Below are the code and all the weights of a small trained network. Each question names an input and a target symbol and asks about switching units off, where a switched-off unit gives its printed mean instead of its output.

import numpy as np


def w(rows, s, z=0):
    codes = np.array(rows[::2]) - 128.0
    scale = np.full(codes.shape[1], s)
    scale[-1] = z or s
    return codes * scale


def f(y):
    return y / 2 * (1 + np.tanh(0.7978845608 * (y + 0.044715 * y**3)))


def softmax(a):
    e = np.exp(a - a.max(-1, keepdims=True))
    return e / e.sum(-1, keepdims=True)


def log_softmax(a):
    a = a - a.max(-1, keepdims=True)
    return a - np.log(np.exp(a).sum(-1, keepdims=True))


def net(x, mask):
    ids = ['αβγεζηθλμξπστφ'.index(c) for c in x.split()]
    T = len(ids)
    res = E[ids] + P[:T]
    u = 0
    for l in range(3):
        q, k, v = (res @ M[l].T for M in (Q, K, V))
        z = softmax(np.where(np.tri(T) > 0, q @ k.T / 4**0.5, -1e9)) @ v
        res = res + np.where(mask[u], z, O[l][:, -1]) @ O[l][:, :-1]
        u += 1
        y = f(res @ A[l][:, :-1].T + A[l][:, -1])
        res = res + np.where(mask[u : u + 4], y, B[l][:, -1]) @ B[l][:, :-1]
        u += 4
    return log_softmax(res[-1] @ U[:, :-1].T + U[:, -1])


Q, K, V, O, A, B = {}, {}, {}, {}, {}, {}
E = w([
[72,208,6],'α',
[129,129,131],'β',
[49,138,60],'γ',
[123,128,125],'ε',
[155,134,125],'ζ',
[129,100,99],'η',
[121,130,127],'θ',
[127,85,86],'λ',
[129,137,147],'μ',
[145,129,109],'ξ',
[127,140,172],'π',
[119,135,165],'σ',
[151,66,123],'τ',
[68,95,73],'φ',
],0.025)
P = w([
[36,55,205],'0',
[106,229,95],'1',
[32,32,190],'2',
[91,217,93],'3',
[31,36,181],'4',
[91,210,87],'5',
[26,37,179],'6',
[87,201,82],'7',
[17,40,176],'8',
[79,194,76],'9',
[3,33,163],'10',
[70,191,64],'11',
[18,45,175],'12',
[80,203,70],'13',
],0.0047)
Q[0] = w([
[38,110,178],'L0H0',
[76,2,114],'L0H0',
[236,120,77],'L0H0',
[231,185,92],'L0H0',
],0.014)
K[0] = w([
[139,89,203],'L0H0',
[246,14,63],'L0H0',
[61,158,29],'L0H0',
[48,205,82],'L0H0',
],0.011)
V[0] = w([
[86,117,179],'L0H0',
[122,121,123],'L0H0',
[151,129,74],'L0H0',
[87,139,252],'L0H0',
],0.0036)
O[0] = w([
[166,129,79,154],'L0H0',
[116,162,133,161],'L0H0',
[93,150,183,160],'L0H0',
[209,62,6,2],'L0H0',
],0.0025,0.00049)
A[0] = w([
[140,140,105,89],'L0N0',
[235,97,251,37],'L0N1',
[211,60,75,3],'L0N2',
[184,132,20,94],'L0N3',
],0.013,0.0021)
B[0] = w([
[103,141,163,116],'L0N0',
[1,46,44,185],'L0N1',
[117,188,232,202],'L0N2',
[144,244,172,252],'L0N3',
],0.0077,0.0017)
Q[1] = w([
[134,4,147],'L1H0',
[123,128,145],'L1H0',
[70,182,79],'L1H0',
[138,94,122],'L1H0',
],0.026)
K[1] = w([
[98,146,253],'L1H0',
[116,128,117],'L1H0',
[76,112,73],'L1H0',
[136,134,173],'L1H0',
],0.032)
V[1] = w([
[94,139,56],'L1H0',
[254,79,52],'L1H0',
[108,138,157],'L1H0',
[69,155,202],'L1H0',
],0.0073)
O[1] = w([
[108,174,199,207],'L1H0',
[189,152,1,3],'L1H0',
[118,114,144,139],'L1H0',
[95,92,187,168],'L1H0',
],0.0084,0.0038)
A[1] = w([
[253,50,171,77],'L1N0',
[162,136,174,2],'L1N1',
[144,177,79,62],'L1N2',
[122,117,101,67],'L1N3',
],0.02,0.0076)
B[1] = w([
[64,155,230,198],'L1N0',
[30,135,128,99],'L1N1',
[90,202,186,178],'L1N2',
[77,157,252,10],'L1N3',
],0.017,0.0011)
Q[2] = w([
[201,135,167],'L2H0',
[19,3,18],'L2H0',
[105,56,20],'L2H0',
[136,56,144],'L2H0',
],0.012)
K[2] = w([
[89,122,161],'L2H0',
[240,86,195],'L2H0',
[219,112,252],'L2H0',
[127,85,162],'L2H0',
],0.014)
V[2] = w([
[145,101,114],'L2H0',
[160,115,151],'L2H0',
[92,121,112],'L2H0',
[209,131,254],'L2H0',
],0.0097)
O[2] = w([
[196,163,100,2],'L2H0',
[180,129,142,43],'L2H0',
[105,105,88,220],'L2H0',
[191,29,253,103],'L2H0',
],0.0059,0.0019)
A[2] = w([
[216,109,91,149],'L2N0',
[8,1,105,2],'L2N1',
[209,253,252,159],'L2N2',
[181,108,6,17],'L2N3',
],0.0084,0.0096)
B[2] = w([
[159,253,149,170],'L2N0',
[181,132,123,196],'L2N1',
[154,104,120,253],'L2N2',
[141,168,231,111],'L2N3',
],0.042,0.0043)
U = w([
[123,146,88,168],'α',
[16,187,211,103],'β',
[120,159,122,108],'γ',
[126,165,121,89],'ε',
[143,215,146,117],'ζ',
[122,166,103,97],'η',
[78,89,66,251],'θ',
[123,160,103,130],'λ',
[197,161,60,47],'μ',
[156,105,88,130],'ξ',
[124,217,166,116],'π',
[86,43,126,124],'σ',
[117,104,110,153],'τ',
[141,164,245,122],'φ',
],0.012)

Each question gives the input, a string of symbols that net reads in full, and the target symbol t.
The units are the heads (4 rows each of Q, K, V and O) and the neurons (one row each of A and B). Each row of codes is followed by its name. A weight is (code - 128) times the scale printed after its matrix; where a second scale follows, it is the last column's (O, A, B and U).
mask holds one flag per unit, layer by layer, with each layer's heads first. A switched-off unit (its flag False) gives its mean, the last column of its rows in O or B, instead of its output. The means were averaged over made-up inputs and are rounded, as every weight is.
A unit's drop is (log p(t) with every unit on - log p(t) with that unit switched off) / (log p(t) with every unit on - log p(t) with every unit switched off).
The circuit of an input: a set's keep is (log p(t) with only the set's units on - log p(t) with every unit switched off) / (log p(t) with every unit on - log p(t) with every unit switched off). Starting from the 12 units with the biggest drops (on a tie, the unit counted first), units are removed one at a time, each time the one whose removal leaves the highest keep (on an exact tie, the one counted first), for as long as the keep stays at least 0.8.
circuit, biggest first: the units of the circuit, biggest drop first
unit that matters most: the unit with the biggest drop
k most important neurons of layer l: the k neurons of layer l with the biggest drops, biggest first
input λ ζ ζ ζ τ, target φ: circuit, biggest first => L1N0; L2N1
input τ λ γ λ, target β: unit that matters most => L1H0
input π τ π γ φ, target ξ: circuit, biggest first => L2N1; L2N0
input θ φ θ θ, target θ: circuit, biggest first => L2N0; L2H0
input ζ λ μ ζ π τ μ μ τ α, target φ: circuit, biggest first => L0N3; L2N2; L2H0; L1N2
input ζ β φ ξ, target θ: 2 most important neurons of layer 2 => L2N0; L2N1
input ξ λ μ μ γ ζ λ θ η μ η η, target β: circuit, biggest first => L1H0; L0N3; L2N1
input φ μ γ γ ζ γ μ ζ η ζ γ μ γ σ, target β: circuit, biggest first => L1H0; L1N1
input φ λ γ ε, target θ: 2 most important neurons of layer 0 => L0N2; L0N3
input μ γ μ ξ, target β: circuit, biggest first => L1H0; L1N1; L0N3
input φ ζ ζ γ ζ ζ, target β: circuit, biggest first => L1H0; L1N1
input γ ζ τ θ ζ σ γ π ζ θ, target β: circuit, biggest first => L1H0; L2N1
input τ ξ ζ τ ξ ζ, target μ: circuit, biggest first => L2N2; L1N2; L1H0
input ξ λ λ μ σ μ β τ, target σ: most important neuron of layer 1 => L1N0
input γ τ η ζ β γ ζ τ ζ α η α, target φ: circuit, biggest first => L2N2; L0N3; L1N2; L2H0
input ζ ζ ζ ε β θ γ σ, target β: 2 most important neurons of layer 2 => L2N2; L2N3
input μ ε τ θ γ ζ ζ θ λ ζ ζ β α τ, target φ: 2 most important neurons of layer 0 => L0N3; L0N2
input γ φ φ θ θ ζ ζ ζ, target θ: 2 most important neurons of layer 1 => L1N0; L1N2
input ζ σ α ζ α ξ μ π ζ σ, target φ: 2 most important neurons of layer 2 => L2N1; L2N3
input ζ ζ μ, target θ: most important neuron of layer 1 => L1N0
input ε ζ μ ζ, target μ: 2 most important neurons of layer 1 => L1N2; L1N0
